Below are the code and all the weights of a small trained network. Each question names an input and a target symbol and asks about switching units off, where a switched-off unit gives its printed mean instead of its output.

import numpy as np


def w(rows, s, z=0):
    codes = np.array(rows[::2]) - 128.0
    scale = np.full(codes.shape[1], s)
    scale[-1] = z or s
    return codes * scale


def f(y):
    return np.maximum(y, 0)


def softmax(a):
    e = np.exp(a - a.max(-1, keepdims=True))
    return e / e.sum(-1, keepdims=True)


def log_softmax(a):
    a = a - a.max(-1, keepdims=True)
    return a - np.log(np.exp(a).sum(-1, keepdims=True))


def net(x, mask):
    ids = ['αγζτφω'.index(c) for c in x.split()]
    T = len(ids)
    res = E[ids] + P[:T]
    r = res
    for j in range(2):
        rows = slice(3 * j, 3 * j + 3)
        q, k, v = (r @ M[0][rows].T for M in (Q, K, V))
        z = softmax(np.where(np.tri(T) > 0, q @ k.T / 3**0.5, -1e9)) @ v
        o = O[0][rows]
        res = res + np.where(mask[j], z, o[:, -1]) @ o[:, :-1]
    y = f(res @ A[0][:, :-1].T + A[0][:, -1])
    res = res + np.where(mask[2:10], y, B[0][:, -1]) @ B[0][:, :-1]
    return log_softmax(res[-1] @ U[:, :-1].T + U[:, -1])


Q, K, V, O, A, B = {}, {}, {}, {}, {}, {}
E = w([
[57,147,122,148,253,63],'α',
[121,139,96,100,91,33],'γ',
[159,163,112,83,72,191],'ζ',
[94,100,208,76,192,212],'τ',
[156,154,80,206,125,91],'φ',
[218,185,195,143,142,101],'ω',
],0.012)
P = w([
[66,223,191,207,76,128],'0',
[130,70,151,208,169,184],'1',
[90,171,113,97,105,95],'2',
[94,33,251,135,4,126],'3',
[153,26,116,175,197,148],'4',
[93,208,130,109,99,102],'5',
[139,19,175,6,83,52],'6',
[154,14,63,173,200,151],'7',
[98,223,137,115,99,106],'8',
],0.013)
Q[0] = w([
[65,153,117,245,130,182],'H1',
[178,112,24,46,242,150],'H1',
[108,39,199,122,112,169],'H1',
[125,153,181,178,165,186],'H2',
[212,204,36,82,186,184],'H2',
[127,20,96,50,185,82],'H2',
],0.011)
K[0] = w([
[144,154,56,140,215,156],'H1',
[110,6,90,83,148,103],'H1',
[45,107,182,189,141,171],'H1',
[157,165,151,161,167,148],'H2',
[203,42,69,112,170,149],'H2',
[107,48,175,160,88,113],'H2',
],0.016)
V[0] = w([
[207,138,148,159,195,71],'H1',
[104,148,104,190,111,88],'H1',
[2,142,132,88,154,107],'H1',
[111,129,158,171,130,220],'H2',
[88,107,42,160,88,141],'H2',
[140,98,115,199,209,214],'H2',
],0.0097)
O[0] = w([
[219,203,192,110,158,85,164],'H1',
[221,81,55,80,167,70,254],'H1',
[2,67,167,78,170,32,193],'H1',
[134,184,45,53,185,209,231],'H2',
[94,48,39,149,47,122,88],'H2',
[142,130,70,17,153,126,88],'H2',
],0.0074,0.0035)
A[0] = w([
[192,20,155,9,101,116,93],'N1',
[49,165,201,54,90,52,92],'N2',
[179,179,96,148,38,86,98],'N3',
[77,240,84,135,115,94,66],'N4',
[114,195,130,106,95,87,46],'N5',
[160,99,105,95,89,254,2],'N6',
[132,142,80,192,128,56,92],'N7',
[99,170,95,122,14,103,122],'N8',
],0.01,0.0062)
B[0] = w([
[92,165,21,179,198,52,217],'N1',
[226,183,91,193,1,201,254],'N2',
[3,111,169,14,111,39,213],'N3',
[208,9,81,144,210,98,206],'N4',
[167,18,148,141,116,154,165],'N5',
[200,112,187,97,120,9,173],'N6',
[110,220,78,208,80,78,222],'N7',
[32,29,194,167,152,190,195],'N8',
],0.0072,0.0068)
U = w([
[207,148,33,231,131,166,103],'α',
[158,115,138,219,97,135,49],'γ',
[126,74,127,165,141,192,255],'ζ',
[97,254,96,158,103,190,219],'τ',
[65,168,100,168,187,72,83],'φ',
[165,180,177,130,100,105,129],'ω',
],0.0088,0.0048)

Each question gives the input, a string of symbols that net reads in full, and the target symbol t.
The units are the heads (3 rows each of Q, K, V and O) and the neurons (one row each of A and B). Each row of codes is followed by its name. A weight is (code - 128) times the scale printed after its matrix; where a second scale follows, it is the last column's (O, A, B and U).
mask holds one flag per unit, heads first, then neurons. A switched-off unit (its flag False) gives its mean, the last column of its rows in O or B, instead of its output. The means were averaged over made-up inputs and are rounded, as every weight is.
A unit's drop is (log p(t) with every unit on - log p(t) with that unit switched off) / (log p(t) with every unit on - log p(t) with every unit switched off).
The circuit of an input: a set's keep is (log p(t) with only the set's units on - log p(t) with every unit switched off) / (log p(t) with every unit on - log p(t) with every unit switched off). Starting from all 10 units, units are removed one at a time, each time the one whose removal leaves the highest keep (on an exact tie, the one counted first), for as long as the keep stays at least 0.8.
units of the circuit, in order: the units of the circuit, biggest drop first
most important unit: the unit with the biggest drop
k most important neurons: the k neurons with the biggest drops, biggest first
heads that matter: for each layer, one digit per head in row order, 1 if its drop is at least 0.15 and else 0, layers parted by /
drop when u is switched off: that unit's drop, to one decimal
input φ ζ ζ γ ω ζ τ, target γ: most important unit	H2
input α ζ φ ω α φ α, target ω: units of the circuit, in order	H2; H1
input γ α ζ α τ ζ γ, target α: units of the circuit, in order	N2; N1
input ζ α φ φ φ ζ τ ω, target ζ: units of the circuit, in order	H1; N7
input φ τ α τ, target φ: units of the circuit, in order	N1; H1
input α γ ζ φ, target α: units of the circuit, in order	N2; H1; N1; N3
input ω τ τ γ ζ γ α, target γ: units of the circuit, in order	H2; N2
input α α α ζ, target α: units of the circuit, in order	N2; H1; N1
input γ ζ ζ, target ζ: 2 most important neurons	N8; N7
input τ ζ ζ, target ζ: units of the circuit, in order	N8; H1; N7
input φ φ ζ ζ, target φ: units of the circuit, in order	N1; H1; N2
input α ω φ ω, target α: units of the circuit, in order	N2; N1; H1
input φ φ φ, target φ: heads that matter	01
input ζ φ α, target α: heads that matter	00
input τ α ω α ω φ ζ, target α: heads that matter	00
input α α γ φ τ ζ γ, target φ: units of the circuit, in order	N1
input φ φ α γ, target φ: units of the circuit, in order	H1; N1
input φ τ φ γ ζ τ ζ, target γ: heads that matter	01
input γ γ ω γ φ ω ω, target γ: heads that matter	11
input ω ω φ α ζ τ φ, target α: most important unit	N2
input α α ζ α ω φ ω, target α: heads that matter	00
input γ α φ τ, target γ: drop when H2 is switched off	1.0
input α ζ ζ τ, target α: drop when N2 is switched off	1.3
input ζ α ζ τ α φ τ, target τ: drop when H1 is switched off	0.4
input α ω ω φ ζ α τ ω, target ζ: drop when N2 is switched off	0.2
